Below is a small trained network, with its code and all its weights. Each question gives an input and a class and asks what happens when units are switched off, that is, made to give their printed mean instead of their output.

import numpy as np


def w(rows, s, z=0):
    codes = np.array(rows[::2]) - 128.0
    scale = np.full(codes.shape[1], s)
    scale[-1] = z or s
    return codes * scale


def f(y):
    return np.maximum(y, 0)


def log_softmax(a):
    a = a - a.max(-1, keepdims=True)
    return a - np.log(np.exp(a).sum(-1, keepdims=True))


def net(x, mask):
    res = np.array(x, float).reshape(1, 3) / 4 @ E
    y = f(res @ A[0][:, :-1].T + A[0][:, -1])
    res = res + np.where(mask, y, B[0][:, -1]) @ B[0][:, :-1]
    return log_softmax(res[-1] @ U[:, :-1].T + U[:, -1])


A, B = {}, {}
E = w([
[147,46,254,55],'x0',
[25,79,147,238],'x1',
[181,25,52,140],'x2',
],0.01)
A[0] = w([
[58,142,46,183,89],'n0',
[153,97,199,127,213],'n1',
[73,134,179,202,62],'n2',
[160,115,205,77,103],'n3',
[104,158,147,121,93],'n4',
[46,66,146,199,185],'n5',
[77,78,146,137,106],'n6',
[133,74,220,145,102],'n7',
[157,108,142,171,211],'n8',
[71,170,151,94,145],'n9',
[73,195,180,129,80],'n10',
[151,60,82,155,81],'n11',
[207,62,89,138,81],'n12',
[160,90,111,145,234],'n13',
[157,41,186,75,120],'n14',
[211,189,106,46,126],'n15',
[72,142,51,105,133],'n16',
[112,187,147,94,92],'n17',
[187,132,137,45,80],'n18',
[175,243,55,168,93],'n19',
[117,40,39,81,80],'n20',
[86,226,193,121,74],'n21',
[228,175,111,51,107],'n22',
[92,183,178,152,150],'n23',
[36,78,158,224,73],'n24',
[135,124,122,125,244],'n25',
[53,75,151,223,91],'n26',
[130,85,172,79,86],'n27',
[175,59,75,130,160],'n28',
[150,174,11,132,89],'n29',
[140,208,173,126,118],'n30',
[102,173,68,201,98],'n31',
[147,187,61,84,95],'n32',
[140,88,177,97,127],'n33',
[141,94,174,95,98],'n34',
[163,38,88,159,79],'n35',
[98,185,152,118,75],'n36',
[104,64,176,89,98],'n37',
[120,168,26,151,179],'n38',
[88,135,135,117,213],'n39',
[139,9,44,138,92],'n40',
[142,73,189,87,129],'n41',
],0.013,0.011)
B[0] = w([
[128,89,120,172,207],'n0',
[80,159,72,147,226],'n1',
[178,88,142,114,178],'n2',
[112,97,116,159,205],'n3',
[120,75,214,126,144],'n4',
[198,116,74,91,248],'n5',
[203,74,103,140,167],'n6',
[116,112,109,207,193],'n7',
[94,176,81,81,194],'n8',
[84,136,145,102,178],'n9',
[89,100,189,91,176],'n10',
[111,99,194,107,175],'n11',
[116,94,222,116,182],'n12',
[55,254,76,65,216],'n13',
[93,111,107,184,224],'n14',
[216,84,87,79,219],'n15',
[102,121,109,156,175],'n16',
[107,72,170,83,160],'n17',
[182,84,119,138,192],'n18',
[106,110,121,201,199],'n19',
[87,65,239,94,184],'n20',
[84,111,197,100,190],'n21',
[236,52,77,94,216],'n22',
[78,133,158,62,188],'n23',
[210,83,116,101,220],'n24',
[88,207,68,103,213],'n25',
[243,23,86,90,219],'n26',
[120,112,129,178,179],'n27',
[90,129,164,64,210],'n28',
[117,87,138,197,194],'n29',
[99,116,163,81,178],'n30',
[107,87,117,196,201],'n31',
[163,81,118,178,169],'n32',
[104,124,105,187,189],'n33',
[113,100,125,200,176],'n34',
[103,89,190,96,187],'n35',
[103,91,214,104,154],'n36',
[108,98,113,204,185],'n37',
[73,114,85,155,225],'n38',
[92,163,79,95,192],'n39',
[83,88,221,72,217],'n40',
[101,118,103,178,208],'n41',
],0.0097,0.015)
U = w([
[82,98,117,253,145],'0',
[221,90,111,102,130],'1',
[63,106,233,84,67],'2',
[59,202,36,82,253],'3',
[167,172,137,181,90],'4',
[152,176,137,176,89],'5',
],0.016,0.0063)

Each question gives the input, the list of numbers given to net, and the class t.
The units are the neurons (one row each of A and B). Each row of codes is followed by its name. A weight is (code - 128) times the scale printed after its matrix; where a second scale follows, it is the last column's (A, B and U).
mask holds one flag per neuron, in row order. A switched-off neuron (its flag False) gives its mean, the last column of its row in B, instead of its output. The means were averaged over made-up inputs and are rounded, as every weight is.
A unit's drop is (log p(t) with every unit on - log p(t) with that unit switched off) / (log p(t) with every unit on - log p(t) with every unit switched off).
The circuit of an input: a set's keep is (log p(t) with only the set's units on - log p(t) with every unit switched off) / (log p(t) with every unit on - log p(t) with every unit switched off). Starting from the 12 units with the biggest drops (on a tie, the unit counted first), units are removed one at a time, each time the one whose removal leaves the highest keep (on an exact tie, the one counted first), for as long as the keep stays at least 0.8.
units of the circuit, in order: the units of the circuit, biggest drop first
most important unit: the unit with the biggest drop
k most important neurons: the k neurons with the biggest drops, biggest first
drop of u: that unit's drop, to one decimal
input [3,4,-2], class 1: units of the circuit, in order	(n26, n5)
input [-8,-4,-8], class 0: units of the circuit, in order	(n19)
input [-5,7,7], class 1: 3 most important neurons	(n26, n5, n24)
input [-5,-5,3], class 0: 2 most important neurons	(n19, n29)
input [6,5,7], class 2: 4 most important neurons	(n40, n35, n20, n28)
input [-5,-1,-6], class 2: 2 most important neurons	(n21, n23)
input [-6,3,-7], class 2: 3 most important neurons	(n23, n21, n10)
input [4,-7,8], class 2: 2 most important neurons	(n20, n12)
input [-3,0,-4], class 2: 2 most important neurons	(n13, n1)
input [5,5,6], class 2: 2 most important neurons	(n40, n35)
input [8,-8,-5], class 0: drop of n5	0.2
input [-7,-6,-3], class 0: drop of n19	0.9
input [-3,7,5], class 1: drop of n0	0.0
input [6,-3,-6], class 0: most important unit	n40
input [-1,4,3], class 1: drop of n26	0.1
